Moves between units:
Q406 ω Q347
Q406 η Q346
Q448 ω Q406
Q448 η Q447
Q543 ω Q758
Q543 η Q530
Q20 ω Q701
Q20 η Q28
Q759 ω Q914
Q759 η Q989
Q239 ω Q275
Q239 η Q239
Q920 ω Q433
Q920 η Q736
Q487 ω Q886
Q487 η Q167
Q447 ω Q346
Q447 η Q73
Q716 ω Q112
Q716 η Q20
Q346 ω Q436
Q346 η Q583
Q453 ω Q514
Q453 η Q758
Q320 ω Q462
Q320 η Q837
Q291 ω Q436
Q291 η Q998
Q809 ω Q47
Q809 η Q503
Q701 ω Q210
Q701 η Q171
Q89 ω Q670
Q89 η Q448
Q167 ω Q998
Q167 η Q740
Q583 ω Q453
Q583 η Q543
Q372 ω Q494
Q372 η Q852
Q995 ω Q23
Q995 η Q687
Q851 ω Q447
Q851 η Q89
Q347 ω Q959
Q347 η Q706
Q942 ω Q740
Q942 η Q514
Q357 ω Q706
Q357 η Q763
Q736 ω Q79
Q736 η Q903
Q436 ω Q942
Q436 η Q453
Q687 ω Q372
Q687 η Q886
Q888 ω Q546
Q888 η Q207
Q433 ω Q292
Q433 η Q79
Q989 ω Q615
Q989 η Q812
Q723 ω Q320
Q723 η Q308
Q181 ω Q448
Q181 η Q886
Q662 ω Q400
Q662 η Q809
Q550 ω Q736
Q550 η Q674
Q698 ω Q72
Q698 η Q163
Q670 ω Q543
Q670 η Q590
Q333 ω Q130
Q333 η Q698
Q79 ω Q674
Q79 η Q376
Q706 ω Q167
Q706 η Q995
Q503 ω Q920
Q503 η Q550
Q23 ω Q453
Q23 η Q372
Q697 ω Q989
Q697 η Q505
Q207 ω Q111
Q207 η Q210
Q112 ω Q207
Q112 η Q701
Q537 ω Q763
Q537 η Q210
Q360 ω Q297
Q360 η Q465
Q546 ω Q716
Q546 η Q687
Q72 ω Q837
Q72 η Q333
Q148 ω Q28
Q148 η Q291
Q210 ω Q148
Q210 η Q487
Q292 ω Q550
Q292 η Q391
Q740 ω Q360
Q740 η Q670
Q44 ω Q851
Q44 η Q494
Q812 ω Q801
Q812 η Q320
Q275 ω Q888
Q275 η Q112
Q758 ω Q374
Q758 η Q73
Q34 ω Q360
Q34 η Q456
Q171 ω Q487
Q171 η Q706
Q886 ω Q706
Q886 η Q167
Q163 ω Q400
Q163 η Q662
Q914 ω Q292
Q914 η Q615
Q674 ω Q903
Q674 η Q537
Q297 ω Q72
Q297 η Q943
Q903 ω Q376
Q903 η Q391
Q465 ω Q320
Q465 η Q320
Q28 ω Q171
Q28 η Q357
Q590 ω Q670
Q590 η Q360
Q998 ω Q763
Q998 η Q44
Q530 ω Q73
Q530 η Q297
Q505 ω Q674
Q505 η Q360
Q73 ω Q34
Q73 η Q72
Q111 ω Q20
Q111 η Q148
Q391 ω Q239
Q391 η Q706
Q494 ω Q89
Q494 η Q181
Q130 ω Q759
Q130 η Q615
Q456 ω Q465
Q456 η Q130
Q308 ω Q210
Q308 η Q275
Q959 ω Q447
Q959 η Q942
Q852 ω Q181
Q852 η Q543
Q952 ω Q801
Q952 η Q79
Q514 ω Q670
Q514 η Q374
Q47 ω Q837
Q47 η Q920
Q943 ω Q514
Q943 η Q914
Q615 ω Q163
Q615 η Q72
Q376 ω Q308
Q376 η Q239
Q801 ω Q662
Q801 η Q462
Q462 ω Q809
Q462 η Q952
Q837 ω Q952
Q837 η Q433
Q400 ω Q320
Q400 η Q292
Q763 ω Q995
Q763 η Q886
Q374 ω Q590
Q374 η Q34

The rows follow the links: the fewer symbols apart two units are, the more alike their rows tend to be.

Each row is also shifted at random along 5 hidden directions that mean nothing.

Some units, each with a row of numbers:
Q995
-188 -9 -61 34 92 132 -79 -44 -45 35 57 79 125 -14 -70 -94 73 103 -67 84 53 48 55 109 -99 136 -28 50 101 55 87 97 26 22 107 -45 24 77 55 -68 33 53 63 -57 -6 -2 -126 -85
Q952
-32 100 -27 -12 142 19 -20 -82 -60 -65 122 15 137 -57 -63 100 107 90 -104 298 67 -37 -7 -105 31 6 95 -54 -82 -43 -10 -30 26 106 -82 -75 -139 277 -90 19 21 -40 126 16 -104 66 -106 2
Q687
-154 122 -83 27 26 -2 35 97 55 40 111 -3 31 66 -109 -217 68 86 -75 48 -53 66 33 88 -24 -15 -134 -69 149 -11 -42 137 46 92 78 -84 -40 16 93 30 21 119 -55 29 13 -15 -48 66
Q292
102 108 -3 -75 -29 56 59 106 -125 164 267 -143 72 95 16 -130 175 -35 -51 63 -44 170 18 3 198 76 -157 -203 109 79 -221 -36 -83 38 -93 30 -57 21 -2 134 50 -24 -53 141 85 102 32 41
Q959
83 6 26 41 -29 112 -170 53 -45 48 -15 -12 86 109 68 152 -95 18 -17 147 107 -47 -61 39 96 110 -69 65 -75 25 48 -142 -39 5 -111 125 102 5 -41 1 134 -106 -31 -44 2 -22 94 -146
Q376
74 -118 -6 34 -46 129 16 13 46 -43 113 63 -8 -23 32 -65 100 48 -66 -1 -121 17 63 -104 -35 -85 128 42 -70 -4 -93 111 -121 -204 -42 -42 -19 231 67 128 -12 121 24 -44 -55 -31 12 47
Q453
-354 44 -82 18 -60 -36 -57 171 -96 96 25 -55 96 46 -51 35 -110 96 28 -1 -72 -46 -52 52 60 11 -75 -106 -42 23 -40 -23 52 86 22 -31 25 -56 30 106 93 -46 19 -76 132 -13 -12 -2
Q615
1 -110 118 61 45 82 -140 -119 -101 -108 -20 202 -93 37 94 -27 136 -36 74 323 -40 -62 140 66 -110 42 -68 -17 -30 -92 -87 4 -218 -36 129 -38 -87 4 56 -7 -155 -99 42 -186 8 -15 114 221
Q674
91 -84 -73 -28 109 -5 -105 -10 -114 63 -8 -132 116 -1 203 27 43 -199 -78 -58 103 163 -22 12 65 4 -27 5 122 59 106 20 -49 -72 -25 26 -5 66 -27 -18 -16 -6 -10 130 41 -48 49 -120
Q852
-36 -6 -105 91 48 13 -24 -25 -86 -78 -74 83 -63 -10 -150 22 23 24 -120 -182 61 89 6 67 -20 -81 -46 -1 13 63 143 199 168 46 15 -68 -4 62 50 -144 69 132 -62 42 105 48 -78 -72
Q758
-63 -140 -8 18 -56 -37 -113 -116 -178 -76 -94 123 -12 -137 -82 120 -77 82 -86 -36 -73 8 -104 -8 -19 45 0 -72 -119 2 50 29 46 -62 14 -68 17 120 91 -139 26 -96 83 -168 87 -61 -181 74
Q207
5 -1 -73 -50 -80 -119 196 -58 234 84 18 -141 36 109 16 -22 -18 -74 78 -41 16 -83 -29 50 -14 -79 -74 38 24 -92 -56 27 -33 7 72 -86 -38 -151 7 99 -44 205 -99 40 21 30 57 17
Q465
-26 -46 67 34 78 -46 -49 -21 70 -85 -127 39 -52 -147 133 -54 -32 96 102 -94 -55 -209 109 -194 -177 -12 174 92 -144 -74 116 49 57 -121 49 -1 -17 29 14 -37 -160 -29 28 -44 -184 -50 -21 96
Q447
284 -50 56 87 -24 114 -109 -19 -139 -110 13 107 -28 36 -24 200 -22 49 -101 209 8 92 -54 -43 48 -40 -58 6 -61 -17 22 -56 -36 39 -205 83 86 89 -31 -71 133 -75 -48 -120 67 -13 60 -54
Q357
-136 -25 34 -121 -46 47 -18 103 122 129 81 -87 148 21 109 -128 -35 24 21 61 33 52 20 10 -42 142 -2 103 128 64 50 -103 -53 -5 32 13 -2 -203 69 55 -73 0 19 7 -224 -50 27 10
Q210
-393 -53 103 -107 -51 62 212 25 109 -53 111 16 38 -6 -147 71 181 23 158 10 -27 49 -133 -76 -152 -166 348 166 8 -125 -302 -27 -41 -81 -52 -2 68 33 -11 44 -70 125 110 -77 -27 -169 -86 22
Q291
164 -41 20 -87 -68 -24 -98 78 67 110 -61 -120 151 85 108 60 -207 -1 53 56 63 -42 -4 56 -30 120 -21 120 59 74 175 -162 -18 -3 35 5 52 -281 -15 28 -18 -100 36 20 -88 -68 35 -2
Q537
-26 -45 27 -119 55 55 28 -15 -56 117 45 -66 140 -44 21 6 93 -80 -27 -72 104 192 -78 -6 19 37 128 68 145 -46 9 -10 -1 3 -18 -21 92 22 -40 -77 -20 -7 51 102 -43 -105 -112 -164
Q706
-16 71 70 -98 3 171 -61 98 7 131 118 8 126 -33 -18 -114 137 134 -69 10 52 145 -97 33 5 159 19 41 179 67 -40 -37 -52 -5 -108 63 73 -54 51 -35 64 -37 -7 -26 -146 -104 -63 -118
Q73
-63 -208 22 -30 -194 -27 -88 -78 13 -143 -127 129 -153 -90 44 47 -174 42 -4 12 -85 -126 127 -30 -51 77 -86 26 -206 51 137 -66 -105 -106 62 36 -110 -89 68 -69 -8 -94 38 -95 -72 26 35 154
Q716
234 19 -40 41 9 -82 118 -102 58 35 11 -35 14 9 -197 90 65 28 -64 13 22 74 -152 107 68 -74 -18 -19 116 -169 -127 154 57 112 88 -115 53 68 -13 -57 57 167 -86 -6 164 -27 -98 -39
Q448
19 14 -40 101 -25 36 -14 19 56 -33 -81 -16 -144 119 78 120 -134 -118 -52 -14 111 5 51 53 47 -18 -84 42 -111 139 173 -71 53 77 -129 157 34 -42 -58 -73 120 -51 -154 63 -12 127 166 -150
Q456
-222 57 86 -17 22 -109 -26 -22 59 103 -53 -63 -42 -52 208 -119 -47 -6 -51 -52 117 -127 -46 -48 139 62 -80 -64 -13 -50 30 10 16 36 -72 194 -66 -93 -17 -82 -73 -112 -145 16 -103 33 87 -52
Q487
-27 14 41 -123 -85 21 -16 46 187 194 -26 -88 115 -13 127 -139 -86 8 -20 -25 91 -28 18 -2 9 143 -72 124 146 59 154 -98 -12 -26 61 75 -57 -270 84 -17 -37 2 -30 101 -226 16 64 -53
Q920
-56 27 -148 -86 -75 -71 124 105 -8 22 90 -207 -19 28 -74 -2 20 -128 65 -167 -84 49 36 -18 36 -96 37 -112 -16 120 42 -109 34 10 -30 -50 -100 -91 -21 90 -42 -14 111 188 -15 95 1 70
Q546
112 -36 -50 70 35 -52 57 -79 128 -28 -64 72 -31 32 -76 -33 33 56 63 26 -47 -33 23 139 -90 -50 -26 41 16 -99 6 125 11 -8 207 -173 -52 54 50 37 -21 209 -13 -30 108 39 -35 23
Q942
108 -143 11 72 -15 -2 -210 41 -28 24 -120 73 153 3 122 79 -220 89 -22 187 -51 -90 83 -6 -84 75 -44 70 -72 13 148 -109 -56 -44 33 -46 4 -13 57 76 -12 -140 78 -144 -29 -133 21 57
Q763
-112 -86 46 -34 11 173 -138 -54 54 -6 61 73 150 -20 90 -92 -9 67 -65 238 39 46 132 -15 -131 205 -68 122 119 46 188 -71 -163 -52 110 -61 5 -52 121 32 -97 -11 91 -27 -219 -59 -12 86
Q47
122 75 -94 -94 -53 -16 67 -1 -107 -32 125 -63 71 -43 -186 23 89 12 -77 59 -23 113 -53 -60 60 37 -21 -135 -26 40 -44 -72 -52 122 -55 -94 -123 38 -16 0 55 -10 102 86 -33 152 -143 75
Q374
141 -74 -38 -35 27 -112 -66 -148 -176 25 -131 -10 64 -236 -7 77 -83 34 -261 -80 -33 28 -225 -72 115 86 -40 -52 -100 -56 101 79 112 26 -10 3 12 110 30 -207 81 -62 -17 -113 89 -66 -193 -68
Q998
-46 54 106 -24 -33 119 -91 72 78 -5 83 18 64 -53 -6 -85 91 54 -139 62 36 84 -29 -68 -43 40 17 78 200 22 17 -44 -72 54 -31 20 140 -42 55 -94 33 -62 22 -7 -157 -53 -32 53
Q583
146 -4 -36 112 -22 -45 1 164 -128 -35 15 109 12 -40 -229 -8 -41 150 46 -96 -194 -40 -23 70 -21 -91 8 -72 -44 7 -120 -7 39 -33 18 -122 127 -2 20 118 98 -29 2 -192 214 -89 -155 122

From each start, follow one symbol. Which unit do you reach?
Answers are names.
---
54 58 -9 -47 -62 -102 95 36 34 -111 114 6 -53 -59 -98 -33 49 103 71 23 -132 -101 124 -72 -48 65 13 -108 -157 26 -5 -75 -12 -5 -32 -68 -196 24 -32 84 -93 -79 119 66 -153 138 -29 178
ω
Q952
---
-289 60 49 5 -36 -11 18 209 -37 -51 -44 6 -1 -144 -48 -17 31 95 -14 -185 -48 44 -160 -156 -44 -162 210 -29 47 -44 -106 -51 77 -48 -134 -31 129 -25 -6 -26 -1 -121 51 -74 10 -185 -152 -24
η
Q670
---
-79 -121 90 -65 -115 -52 -77 20 23 -69 -88 16 -33 -129 121 -104 -22 93 -104 13 -169 -82 14 -143 12 -20 -31 -70 -60 -61 -23 -8 -136 -21 -6 -61 -39 -3 81 -42 -73 -117 58 -109 -108 -68 -67 218
ω
Q360
---
-30 -119 -51 71 30 39 32 -258 75 -72 6 97 -47 54 -52 108 49 -3 49 239 39 -70 32 53 -88 -37 25 113 -93 -105 -26 136 -82 -48 153 -71 -58 179 30 40 -22 205 33 -87 52 -29 31 8
ω
Q546
---
50 77 107 118 268 -4 -68 -43 -94 -143 71 91 81 -45 13 9 165 130 46 165 3 -155 43 -110 -126 -126 150 -45 20 -168 -166 122 31 37 -19 -107 10 215 -58 81 -75 -91 41 -80 -3 -86 -114 148
ω
Q801
---
-94 -31 71 -97 -51 51 86 68 168 36 7 -12 100 -75 -7 -46 32 24 126 -23 47 0 -54 -23 -172 39 154 130 67 -90 -33 -104 -53 -63 40 -38 62 -184 29 22 -103 37 121 -5 -152 -83 23 31
ω
Q487
---
170 65 19 33 -7 44 -86 120 -109 43 3 -31 136 49 -50 123 -158 60 -10 26 -7 0 -136 65 32 50 -8 -64 -3 31 21 -70 73 83 -22 -20 102 -71 -12 71 137 -74 -21 -108 149 -84 -69 -79
η
Q453
---
3 -192 12 75 -71 13 56 -124 146 -8 -54 119 -106 21 19 49 -3 -9 113 7 -43 -153 53 -18 -71 -103 74 100 -165 -66 -42 127 -86 -178 85 -62 10 186 21 72 -25 241 17 -13 16 0 72 -13
ω
Q888
---
-206 -142 31 6 -42 218 47 -15 36 -23 91 58 -15 12 96 -99 82 24 143 -39 -97 -13 199 -35 -75 -40 70 121 -41 86 -31 65 -195 -256 39 14 11 134 18 206 -71 75 85 -2 -91 -15 109 11
ω
Q239
---
9 -43 65 -22 -52 68 -66 5 61 -5 33 47 101 -128 80 -102 -5 108 -17 -6 1 56 44 -54 -151 103 122 112 36 19 157 -79 -46 -85 44 -2 15 -55 86 -49 -37 -44 71 -29 -200 -98 -64 -1
ω
Q998
---
99 35 16 103 -61 43 42 182 39 -43 -30 -16 -79 63 24 84 -136 7 145 -111 1 -49 46 57 -50 -74 13 53 -73 107 56 -157 18 -52 -81 102 104 -146 -44 101 76 13 -54 -23 61 -3 111 -65
η
Q346
---
-376 -75 100 22 -40 59 -27 -16 164 -261 -50 104 -65 92 64 26 -34 -80 -47 165 119 2 103 -58 -96 -74 12 130 -31 53 110 -61 -49 19 -119 58 65 -37 -21 -43 -32 1 -21 53 -209 77 167 34
η
Q494
---
60 -32 -22 -92 -41 -3 152 122 -122 -84 131 -153 -11 1 -116 -48 142 -64 114 -203 -168 225 38 -12 -69 -209 168 -62 109 54 -169 -7 -62 -97 15 -145 -1 40 1 121 -74 -26 107 56 107 -48 -93 141
η
Q674
---
-56 -132 -1 -2 -32 -95 -59 -66 -15 -37 -188 -8 -30 -165 91 5 -144 29 -76 -120 -27 20 -68 -113 -12 5 33 23 -24 -22 143 25 53 -66 8 -32 -23 33 33 -122 -8 -47 40 -90 -21 -64 -122 27
η
Q360
---
-159 166 71 68 116 -33 -35 140 23 66 57 -155 60 211 176 -157 33 -90 42 25 0 -111 38 36 97 -54 -158 -98 172 -73 -130 11 35 43 17 12 8 -110 -24 194 -59 -131 -137 57 74 -27 122 89
η
Q812
